[[-1.47  6.70  4.69]
 [-7.61  1.43  1.14]
 [-5.37  1.43  2.52]
 [-1.47 -6.04 -6.37]
 [-1.47 -6.81 -2.85]]
->
[[-1.47 -6.04 -6.37]
 [-1.47 -6.81 -2.85]
 [-7.61  1.43  1.14]
 [-5.37  1.43  2.52]
 [-1.47  6.70  4.69]]

[[-2.67 -1.57 -5.88 -6.61]
 [ 4.67 -2.90  4.11 -2.71]
 [ 2.01 -0.53  1.73 -5.47]
 [ 1.08  5.66  2.02 -6.30]
 [ 6.71  6.57  0.31  5.48]
 [ 2.13 -2.64  2.15  3.99]
 [-6.91  2.09  2.92 -7.23]
 [ 1.66 -7.96  5.25  0.35]
 [ 1.29 -4.55  7.08  4.00]
 [ 6.82  2.49  5.99  3.43]
 [ 3.36  6.84 -6.37 -7.14]
 [ 1.16 -1.08  6.93 -7.91]]
->
[[ 3.36  6.84 -6.37 -7.14]
 [-2.67 -1.57 -5.88 -6.61]
 [ 6.71  6.57  0.31  5.48]
 [ 2.01 -0.53  1.73 -5.47]
 [ 1.08  5.66  2.02 -6.30]
 [ 2.13 -2.64  2.15  3.99]
 [-6.91  2.09  2.92 -7.23]
 [ 4.67 -2.90  4.11 -2.71]
 [ 1.66 -7.96  5.25  0.35]
 [ 6.82  2.49  5.99  3.43]
 [ 1.16 -1.08  6.93 -7.91]
 [ 1.29 -4.55  7.08  4.00]]

[[ 0.31  4.51 -1.23  2.65  7.24 -1.70  0.92 -3.39 -0.05  4.29 -0.39]
 [-3.61  4.65  1.30 -0.63  1.66  0.56  2.31 -4.76 -1.02 -0.91 -7.09]
 [-4.22  1.47  4.77 -1.07 -0.37 -1.02  4.12 -4.61 -0.95 -4.56 -3.39]
 [-1.32  3.12  3.63  2.68  7.00 -3.34  1.00  1.11 -0.12  0.08  4.07]
 [-0.07  1.34  2.58  0.59  6.93 -1.54 -1.67  3.59 -0.74  2.75  5.73]
 [-4.91  1.10  4.88 -4.12 -0.74  1.62  1.75 -1.95 -1.76 -3.38 -5.13]
 [-0.77 -5.43  3.13 -5.50 -5.03  2.59 -0.23  2.46 -1.22 -2.39  1.91]]
->
[[ 0.31  4.51 -1.23  2.65  7.24 -1.70  0.92 -3.39 -0.05  4.29 -0.39]
 [-3.61  4.65  1.30 -0.63  1.66  0.56  2.31 -4.76 -1.02 -0.91 -7.09]
 [-0.07  1.34  2.58  0.59  6.93 -1.54 -1.67  3.59 -0.74  2.75  5.73]
 [-0.77 -5.43  3.13 -5.50 -5.03  2.59 -0.23  2.46 -1.22 -2.39  1.91]
 [-1.32  3.12  3.63  2.68  7.00 -3.34  1.00  1.11 -0.12  0.08  4.07]
 [-4.22  1.47  4.77 -1.07 -0.37 -1.02  4.12 -4.61 -0.95 -4.56 -3.39]
 [-4.91  1.10  4.88 -4.12 -0.74  1.62  1.75 -1.95 -1.76 -3.38 -5.13]]

[[-5.34 -4.48  5.43 -4.65 -3.83]
 [-5.17 -4.64  5.90 -4.77 -3.85]
 [-5.08 -4.59  5.48 -4.54 -4.31]
 [-5.48 -4.80  5.63 -4.90 -4.10]]
->
[[-5.34 -4.48  5.43 -4.65 -3.83]
 [-5.08 -4.59  5.48 -4.54 -4.31]
 [-5.48 -4.80  5.63 -4.90 -4.10]
 [-5.17 -4.64  5.90 -4.77 -3.85]]

[[-1.18 -6.66 -1.92  6.34]
 [-0.51  2.95  2.43  4.19]
 [-3.76  5.18  2.02 -5.22]
 [ 0.79 -2.13  2.74  1.62]
 [ 5.17  0.99  2.10 -3.74]
 [-7.99  2.02 -3.29 -3.83]
 [ 1.21  1.79  1.04  4.45]
 [-1.36 -1.25 -3.16 -2.44]]
->
[[-7.99  2.02 -3.29 -3.83]
 [-1.36 -1.25 -3.16 -2.44]
 [-1.18 -6.66 -1.92  6.34]
 [ 1.21  1.79  1.04  4.45]
 [-3.76  5.18  2.02 -5.22]
 [ 5.17  0.99  2.10 -3.74]
 [-0.51  2.95  2.43  4.19]
 [ 0.79 -2.13  2.74  1.62]]

[[-7.22 -1.17 -0.83 -2.00 -4.15  1.00 -1.08 -5.92]
 [-6.91 -1.40 -0.48 -2.11 -3.61  1.06 -1.56 -6.29]
 [-5.91 -1.81  0.36 -2.33 -2.19  1.15 -2.74 -7.32]
 [-8.40 -0.21 -2.21 -1.64 -6.18  0.83  0.79 -4.59]
 [-7.41 -0.98 -1.10 -1.92 -4.53  0.96 -0.74 -5.68]
 [-7.67 -0.72 -1.45 -1.82 -5.01  0.91 -0.29 -5.37]
 [-6.97 -1.36 -0.54 -2.09 -3.71  1.05 -1.47 -6.22]
 [-7.31 -1.09 -0.95 -1.96 -4.32  0.98 -0.93 -5.81]
 [-6.40 -1.65 -0.02 -2.24 -2.84  1.13 -2.21 -6.84]
 [-6.11 -1.75  0.20 -2.29 -2.45  1.14 -2.53 -7.12]
 [-8.19 -0.32 -2.02 -1.68 -5.86  0.85  0.50 -4.81]
 [-7.11 -1.26 -0.70 -2.04 -3.95  1.02 -1.26 -6.06]]
->
[[-8.40 -0.21 -2.21 -1.64 -6.18  0.83  0.79 -4.59]
 [-8.19 -0.32 -2.02 -1.68 -5.86  0.85  0.50 -4.81]
 [-7.67 -0.72 -1.45 -1.82 -5.01  0.91 -0.29 -5.37]
 [-7.41 -0.98 -1.10 -1.92 -4.53  0.96 -0.74 -5.68]
 [-7.31 -1.09 -0.95 -1.96 -4.32  0.98 -0.93 -5.81]
 [-7.22 -1.17 -0.83 -2.00 -4.15  1.00 -1.08 -5.92]
 [-7.11 -1.26 -0.70 -2.04 -3.95  1.02 -1.26 -6.06]
 [-6.97 -1.36 -0.54 -2.09 -3.71  1.05 -1.47 -6.22]
 [-6.91 -1.40 -0.48 -2.11 -3.61  1.06 -1.56 -6.29]
 [-6.40 -1.65 -0.02 -2.24 -2.84  1.13 -2.21 -6.84]
 [-6.11 -1.75  0.20 -2.29 -2.45  1.14 -2.53 -7.12]
 [-5.91 -1.81  0.36 -2.33 -2.19  1.15 -2.74 -7.32]]
